Below are the code and all the weights of a small trained network. Each question names an input and a target symbol and asks about switching units off, where a switched-off unit gives its printed mean instead of its output.

import numpy as np


def w(rows, s, z=0):
    codes = np.array(rows[::2]) - 128.0
    scale = np.full(codes.shape[1], s)
    scale[-1] = z or s
    return codes * scale


def f(y):
    return np.maximum(y, 0)


def softmax(a):
    e = np.exp(a - a.max(-1, keepdims=True))
    return e / e.sum(-1, keepdims=True)


def log_softmax(a):
    a = a - a.max(-1, keepdims=True)
    return a - np.log(np.exp(a).sum(-1, keepdims=True))


def net(x, mask):
    ids = ['αβεζηθλμξπστφω'.index(c) for c in x.split()]
    T = len(ids)
    res = E[ids] + P[:T]
    q, k, v = (res @ M[0].T for M in (Q, K, V))
    z = softmax(np.where(np.tri(T) > 0, q @ k.T / 2**0.5, -1e9)) @ v
    res = res + np.where(mask[0], z, O[0][:, -1]) @ O[0][:, :-1]
    y = f(res @ A[0][:, :-1].T + A[0][:, -1])
    res = res + np.where(mask[1:17], y, B[0][:, -1]) @ B[0][:, :-1]
    return log_softmax(res[-1] @ U[:, :-1].T + U[:, -1])


Q, K, V, O, A, B = {}, {}, {}, {}, {}, {}
E = w([
[170,147,179,88,126],'α',
[160,129,55,178,106],'β',
[143,158,135,164,91],'ε',
[29,191,154,140,213],'ζ',
[181,135,188,124,152],'η',
[151,195,80,34,203],'θ',
[57,163,137,114,6],'λ',
[120,238,105,55,50],'μ',
[148,120,186,146,90],'ξ',
[195,120,132,173,128],'π',
[58,72,242,125,158],'σ',
[129,127,112,131,123],'τ',
[125,86,97,234,63],'φ',
[120,13,128,82,169],'ω',
],0.018)
P = w([
[142,116,88,254,139],'0',
[210,173,196,141,68],'1',
[92,118,91,216,166],'2',
[207,156,213,93,102],'3',
[71,124,103,182,168],'4',
[197,160,233,56,113],'5',
[59,122,111,148,173],'6',
[182,155,234,30,119],'7',
[48,120,116,105,180],'8',
[218,146,237,74,115],'9',
[54,119,120,117,178],'10',
],0.0089)
Q[0] = w([
[240,167,166,125,8],'H0',
[35,158,108,148,192],'H0',
],0.014)
K[0] = w([
[13,149,123,1,87],'H0',
[206,190,128,232,70],'H0',
],0.007)
V[0] = w([
[124,26,118,83,32],'H0',
[64,68,254,183,69],'H0',
],0.0065)
O[0] = w([
[211,51,74,54,19,5],'H0',
[1,103,206,181,115,168],'H0',
],0.0076,0.0025)
A[0] = w([
[151,126,201,85,96,247],'N0',
[108,208,157,125,113,190],'N1',
[105,118,197,169,109,157],'N2',
[181,135,189,85,92,233],'N3',
[158,130,108,201,110,245],'N4',
[154,136,167,119,148,253],'N5',
[106,126,163,191,144,136],'N6',
[112,60,118,170,170,127],'N7',
[145,167,140,116,170,100],'N8',
[152,114,32,134,151,177],'N9',
[178,170,147,100,7,85],'N10',
[154,74,59,200,130,39],'N11',
[135,102,125,135,49,131],'N12',
[164,161,107,102,118,144],'N13',
[145,118,157,143,196,138],'N14',
[78,115,128,183,168,44],'N15',
],0.014,0.0032)
B[0] = w([
[116,114,64,103,124,242],'N0',
[222,126,140,214,97,215],'N1',
[67,149,134,87,108,255],'N2',
[128,131,14,136,121,238],'N3',
[171,157,150,81,49,219],'N4',
[97,179,156,66,94,240],'N5',
[101,124,162,122,81,241],'N6',
[124,102,136,112,231,198],'N7',
[102,123,222,170,169,203],'N8',
[34,184,76,131,191,171],'N9',
[135,45,129,201,229,185],'N10',
[163,128,141,30,227,179],'N11',
[2,93,105,120,166,160],'N12',
[198,29,192,95,90,176],'N13',
[81,157,157,144,145,235],'N14',
[207,50,61,109,131,204],'N15',
],0.0079,0.0091)
U = w([
[115,79,182,127,131,26],'α',
[103,131,108,196,100,108],'β',
[105,186,94,154,176,93],'ε',
[104,147,132,63,11,124],'ζ',
[106,131,50,166,129,192],'η',
[133,154,228,156,107,113],'θ',
[192,86,127,179,122,175],'λ',
[178,143,123,137,36,205],'μ',
[123,175,36,113,146,63],'ξ',
[150,75,69,61,100,133],'π',
[214,118,199,72,149,170],'σ',
[145,84,126,136,186,2],'τ',
[120,205,93,128,83,186],'φ',
[118,108,149,216,162,56],'ω',
],0.011,0.0064)

Each question gives the input, a string of symbols that net reads in full, and the target symbol t.
The units are the heads (2 rows each of Q, K, V and O) and the neurons (one row each of A and B). Each row of codes is followed by its name. A weight is (code - 128) times the scale printed after its matrix; where a second scale follows, it is the last column's (O, A, B and U).
mask holds one flag per unit, heads first, then neurons. A switched-off unit (its flag False) gives its mean, the last column of its rows in O or B, instead of its output. The means were averaged over made-up inputs and are rounded, as every weight is.
A unit's drop is (log p(t) with every unit on - log p(t) with that unit switched off) / (log p(t) with every unit on - log p(t) with every unit switched off).
The circuit of an input: a set's keep is (log p(t) with only the set's units on - log p(t) with every unit switched off) / (log p(t) with every unit on - log p(t) with every unit switched off). Starting from the 12 units with the biggest drops (on a tie, the unit counted first), units are removed one at a time, each time the one whose removal leaves the highest keep (on an exact tie, the one counted first), for as long as the keep stays at least 0.8.
circuit, biggest first: the units of the circuit, biggest drop first
unit that matters most: the unit with the biggest drop
k most important neurons: the k neurons with the biggest drops, biggest first
drop of u: that unit's drop, to one decimal
input α η ζ π η φ, target θ: 3 most important neurons : (N3; N0; N6)
input θ σ π τ σ η, target ζ: circuit, biggest first : (H0; N2; N0)
input σ ζ θ π η ξ β, target ξ: circuit, biggest first : (N9; N11)
input π π π σ σ θ ω ξ, target π: circuit, biggest first : (N0; N3)
input π ξ ω π σ η π ξ, target ζ: circuit, biggest first : (H0; N2)
input α μ η π ξ, target ζ: circuit, biggest first : (N10; N8; N2)
input π ω η σ π η α ω, target π: most important neuron : (N0)
input β φ η φ, target ζ: circuit, biggest first : (N4; N1)
input τ π σ π α ζ, target θ: 3 most important neurons : (N3; N8; N1)
input α η π π, target μ: circuit, biggest first : (N7; N4; N11)
input η π π σ η ε, target ζ: circuit, biggest first : (H0; N2)
input σ α π π π π η η μ π ω, target τ: 2 most important neurons : (N7; N4)
input π π π π, target μ: 4 most important neurons : (N7; N4; N11; N3)
input φ ω π λ η φ π π, target η: most important neuron : (N10)
input ω π φ ζ π ζ π π φ ε, target θ: circuit, biggest first : (H0; N6)
input β π π η θ ζ π π, target θ: circuit, biggest first : (H0; N8; N15; N14)
input α θ π π π θ ω θ β μ, target λ: circuit, biggest first : (N10; N1)
input η ζ π ξ μ η ω η, target π: circuit, biggest first : (H0; N3)
input μ θ π φ, target σ: circuit, biggest first : (H0; N11)
input π π ε, target μ: unit that matters most : N4
input ω α π π, target π: circuit, biggest first : (H0; N3; N0)
input π τ σ θ η ζ τ ε, target θ: 3 most important neurons : (N8; N1; N15)
input π β ξ φ π λ π π φ τ, target η: drop of N11 : 0.1
input π π σ π η η λ, target β: drop of N15 : 0.0
input π ω π τ π π π σ η α, target ζ: drop of N4 : -0.1
input ζ σ π η π β, target ζ: drop of N5 : -0.2
input π μ η ε, target λ: unit that matters most : N10
